Below is a small trained network, with its code and all its weights. Each question gives an input and a class and asks what happens when units are switched off, that is, made to give their printed mean instead of their output.

import numpy as np


def w(rows, s, z=0):
    codes = np.array(rows[::2]) - 128.0
    scale = np.full(codes.shape[1], s)
    scale[-1] = z or s
    return codes * scale


def f(y):
    return y / 2 * (1 + np.tanh(0.7978845608 * (y + 0.044715 * y**3)))


def log_softmax(a):
    a = a - a.max(-1, keepdims=True)
    return a - np.log(np.exp(a).sum(-1, keepdims=True))


def net(x, mask):
    res = np.array(x, float).reshape(1, 3) / 4 @ E
    y = f(res @ A[0][:, :-1].T + A[0][:, -1])
    res = res + np.where(mask, y, B[0][:, -1]) @ B[0][:, :-1]
    return log_softmax(res[-1] @ U[:, :-1].T + U[:, -1])


A, B = {}, {}
E = w([
[206,82,33,68,112,39,1],'x0',
[156,4,140,170,212,73,112],'x1',
[164,132,148,146,101,122,144],'x2',
],0.0089)
A[0] = w([
[91,245,70,76,27,139,162,72],'N0',
[101,158,168,148,143,109,206,22],'N1',
[143,56,164,210,210,96,124,152],'N2',
[126,151,73,50,73,84,54,121],'N3',
[182,120,159,153,82,102,152,253],'N4',
[205,116,103,79,99,69,76,106],'N5',
[2,128,199,167,112,177,234,252],'N6',
],0.0082,0.0043)
B[0] = w([
[173,143,87,125,147,29,205,204],'N0',
[194,55,128,188,183,227,161,155],'N1',
[116,139,54,66,138,72,166,183],'N2',
[83,17,106,171,69,150,133,200],'N3',
[68,175,149,87,80,43,59,159],'N4',
[57,114,148,247,112,140,139,193],'N5',
[61,112,137,182,1,69,110,252],'N6',
],0.0089,0.013)
U = w([
[37,109,101,95,63,44,76,253],'0',
[124,100,39,125,137,2,239,164],'1',
[91,44,131,250,84,167,99,102],'2',
[93,154,109,146,92,179,51,220],'3',
[221,192,207,78,207,134,118,3],'4',
[164,241,195,135,253,253,154,3],'5',
[158,166,136,56,180,202,124,3],'6',
[203,161,148,79,218,237,161,3],'7',
],0.0064,0.0043)

Each question gives the input, the list of numbers given to net, and the class t.
The units are the neurons (one row each of A and B). Each row of codes is followed by its name. A weight is (code - 128) times the scale printed after its matrix; where a second scale follows, it is the last column's (A, B and U).
mask holds one flag per neuron, in row order. A switched-off neuron (its flag False) gives its mean, the last column of its row in B, instead of its output. The means were averaged over made-up inputs and are rounded, as every weight is.
A unit's drop is (log p(t) with every unit on - log p(t) with that unit switched off) / (log p(t) with every unit on - log p(t) with every unit switched off).
The circuit of an input: a set's keep is (log p(t) with only the set's units on - log p(t) with every unit switched off) / (log p(t) with every unit on - log p(t) with every unit switched off). Starting from all 7 units, units are removed one at a time, each time the one whose removal leaves the highest keep (on an exact tie, the one counted first), for as long as the keep stays at least 0.8.
circuit, biggest first: the units of the circuit, biggest drop first
k most important neurons: the k neurons with the biggest drops, biggest first
drop of u: that unit's drop, to one decimal
input [1,-7,-1], class 1: circuit, biggest first	N0
input [4,2,0], class 2: circuit, biggest first	N0, N5
input [7,2,-3], class 2: 2 most important neurons	N5, N3
input [7,-7,3], class 1: 2 most important neurons	N0, N6
input [-2,0,2], class 3: 3 most important neurons	N0, N3, N2
input [7,-1,0], class 2: circuit, biggest first	N5, N3
input [8,-7,-6], class 2: 4 most important neurons	N3, N5, N2, N4
input [8,-4,4], class 2: 3 most important neurons	N5, N3, N2
input [7,-8,-6], class 1: 3 most important neurons	N0, N6, N4
input [7,-2,5], class 2: circuit, biggest first	N5, N3
input [6,-5,-5], class 2: 2 most important neurons	N3, N5
input [-7,-8,0], class 1: 2 most important neurons	N0, N1
input [5,-2,-2], class 2: drop of N2	0.2
input [2,-5,2], class 1: drop of N6	0.5
input [4,0,-2], class 2: drop of N2	0.2
